Here is a tiny trained network, its code and every weight. The questions are about switching its units off for an input and a class, where a switched-off unit gives its printed mean instead of its output.

import numpy as np


def w(rows, s, z=0):
    codes = np.array(rows[::2]) - 128.0
    scale = np.full(codes.shape[1], s)
    scale[-1] = z or s
    return codes * scale


def norm(h):
    return h / np.sqrt((h * h).mean(-1, keepdims=True) + 1e-5)


def f(y):
    return y / 2 * (1 + np.tanh(0.7978845608 * (y + 0.044715 * y**3)))


def log_softmax(a):
    a = a - a.max(-1, keepdims=True)
    return a - np.log(np.exp(a).sum(-1, keepdims=True))


def net(x, mask):
    res = np.array(x, float).reshape(1, 7) / 4 @ E
    u = 0
    for l in range(4):
        y = f(norm(res) @ A[l][:, :-1].T + A[l][:, -1])
        res = res + np.where(mask[u : u + 4], y, B[l][:, -1]) @ B[l][:, :-1]
        u += 4
    return log_softmax(norm(res)[-1] @ U[:, :-1].T + U[:, -1])


A, B = {}, {}
E = w([
[127,126,129,127,128,128,130,130],'x0',
[128,130,131,127,130,132,128,127],'x1',
[139,216,177,132,43,65,88,194],'x2',
[127,125,128,128,130,126,129,131],'x3',
[128,129,128,127,131,126,129,128],'x4',
[141,157,171,168,89,127,252,75],'x5',
[166,98,216,44,162,70,136,96],'x6',
],0.014)
A[0] = w([
[101,86,61,163,137,193,116,127,17],'L0N1',
[136,150,160,189,94,132,254,85,165],'L0N2',
[56,150,33,227,91,169,146,166,254],'L0N3',
[108,204,173,157,89,101,172,142,17],'L0N4',
],0.011,0.008)
B[0] = w([
[225,126,153,199,202,41,76,59,157],'L0N1',
[35,184,64,91,171,134,250,132,215],'L0N2',
[211,206,53,159,124,156,118,205,250],'L0N3',
[255,61,178,250,21,77,122,185,150],'L0N4',
],0.0095,0.014)
A[1] = w([
[115,46,156,106,135,144,80,41,2],'L1N1',
[17,8,125,57,164,167,156,81,89],'L1N2',
[109,63,206,134,101,90,24,106,112],'L1N3',
[208,66,126,137,201,181,41,97,102],'L1N4',
],0.012,0.0084)
B[1] = w([
[180,38,147,94,87,181,135,247,159],'L1N1',
[166,83,224,44,176,196,166,138,232],'L1N2',
[113,165,23,8,174,68,128,230,201],'L1N3',
[235,78,67,179,174,160,105,93,254],'L1N4',
],0.014,0.0076)
A[2] = w([
[169,134,50,177,103,168,69,174,101],'L2N1',
[81,109,32,151,205,199,160,74,3],'L2N2',
[181,67,117,154,97,154,227,44,172],'L2N3',
[11,159,194,87,79,9,193,80,48],'L2N4',
],0.012,0.0046)
B[2] = w([
[53,76,227,97,115,108,110,23,245],'L2N1',
[119,186,31,170,223,93,161,63,179],'L2N2',
[46,153,166,78,109,112,64,105,204],'L2N3',
[228,7,175,127,108,76,54,132,183],'L2N4',
],0.016,0.011)
A[3] = w([
[109,155,111,195,42,159,167,189,2],'L3N1',
[76,163,129,60,91,127,29,139,101],'L3N2',
[84,138,171,150,91,170,5,142,62],'L3N3',
[208,81,98,111,142,193,29,83,75],'L3N4',
],0.014,0.012)
B[3] = w([
[64,78,246,252,91,145,186,191,154],'L3N1',
[43,212,132,126,126,126,98,91,209],'L3N2',
[78,143,141,62,117,196,164,38,194],'L3N3',
[172,111,133,165,58,153,115,182,255],'L3N4',
],0.018,0.0079)
U = w([
[230,90,39,232,141,192,23,19,57],'0',
[247,25,125,51,187,217,87,211,150],'1',
[13,236,211,114,59,206,44,45,140],'2',
[79,213,83,13,158,17,36,233,131],'3',
[82,218,17,187,227,167,210,63,221],'4',
[78,39,213,9,230,140,235,30,123],'5',
[82,146,225,250,37,144,208,213,198],'6',
[242,38,221,102,35,5,130,196,1],'7',
],0.019,0.0069)

Each question gives the input, the list of numbers given to net, and the class t.
The units are the neurons (one row each of A and B). Each row of codes is followed by its name. A weight is (code - 128) times the scale printed after its matrix; where a second scale follows, it is the last column's (A, B and U).
mask holds one flag per neuron, layer by layer. A switched-off neuron (its flag False) gives its mean, the last column of its row in B, instead of its output. The means were averaged over made-up inputs and are rounded, as every weight is.
A unit's drop is (log p(t) with every unit on - log p(t) with that unit switched off) / (log p(t) with every unit on - log p(t) with every unit switched off).
The circuit of an input: a set's keep is (log p(t) with only the set's units on - log p(t) with every unit switched off) / (log p(t) with every unit on - log p(t) with every unit switched off). Starting from the 12 units with the biggest drops (on a tie, the unit counted first), units are removed one at a time, each time the one whose removal leaves the highest keep (on an exact tie, the one counted first), for as long as the keep stays at least 0.8.
units of the circuit, in order: the units of the circuit, biggest drop first
most important unit: the unit with the biggest drop
top k neurons: the k neurons with the biggest drops, biggest first
top k neurons in layer l: the k neurons of layer l with the biggest drops, biggest first
drop when u is switched off: that unit's drop, to one decimal
input [-1,-1,3,4,-6,8,6], class 7: most important unit => L2N4
input [-5,-5,-7,0,-4,-1,1], class 1: top 3 neurons in layer 0 => L0N3, L0N2, L0N4
input [5,-6,1,5,-3,-4,5], class 3: top 2 neurons => L1N3, L0N3
input [6,-6,1,3,0,0,5], class 3: units of the circuit, in order => L1N3, L0N2, L0N3
input [-1,8,0,6,3,2,0], class 4: top 2 neurons => L0N2, L2N1
input [-4,5,-5,-3,-1,6,0], class 4: top 2 neurons => L2N2, L2N1
input [4,-5,2,-8,6,4,2], class 7: top 2 neurons => L0N3, L2N4
input [6,2,-8,1,1,-4,2], class 1: top 2 neurons => L0N3, L1N2
input [4,6,0,0,-7,-3,0], class 0: top 2 neurons => L0N2, L1N4
input [-7,-7,3,-4,6,1,8], class 7: top 2 neurons => L2N4, L1N4
input [-5,5,2,6,4,1,-6], class 6: top 3 neurons => L0N3, L2N3, L3N1
input [4,7,1,1,2,6,7], class 7: top 2 neurons in layer 2 => L2N4, L2N1
input [-8,4,-2,-7,-4,-1,8], class 1: top 2 neurons => L0N2, L0N3
input [7,-5,1,8,4,-5,-5], class 2: most important unit => L2N1
input [-7,4,1,-4,-6,-2,-8], class 2: top 2 neurons => L2N1, L1N4
input [-2,1,3,4,7,1,-4], class 6: top 2 neurons => L2N3, L3N1
input [-4,-4,2,-7,7,4,0], class 6: top 3 neurons => L0N4, L2N1, L3N1
input [-4,5,2,1,-8,5,6], class 7: drop when L2N4 is switched off => 1.6
input [2,5,6,-6,-8,0,8], class 3: drop when L3N4 is switched off => 0.1
input [5,5,2,-5,-5,1,-6], class 6: drop when L0N3 is switched off => 1.8
input [-7,-3,7,-3,2,-4,-2], class 2: drop when L2N1 is switched off => 0.0
input [-4,-7,-5,-2,-4,3,0], class 4: most important unit => L2N2
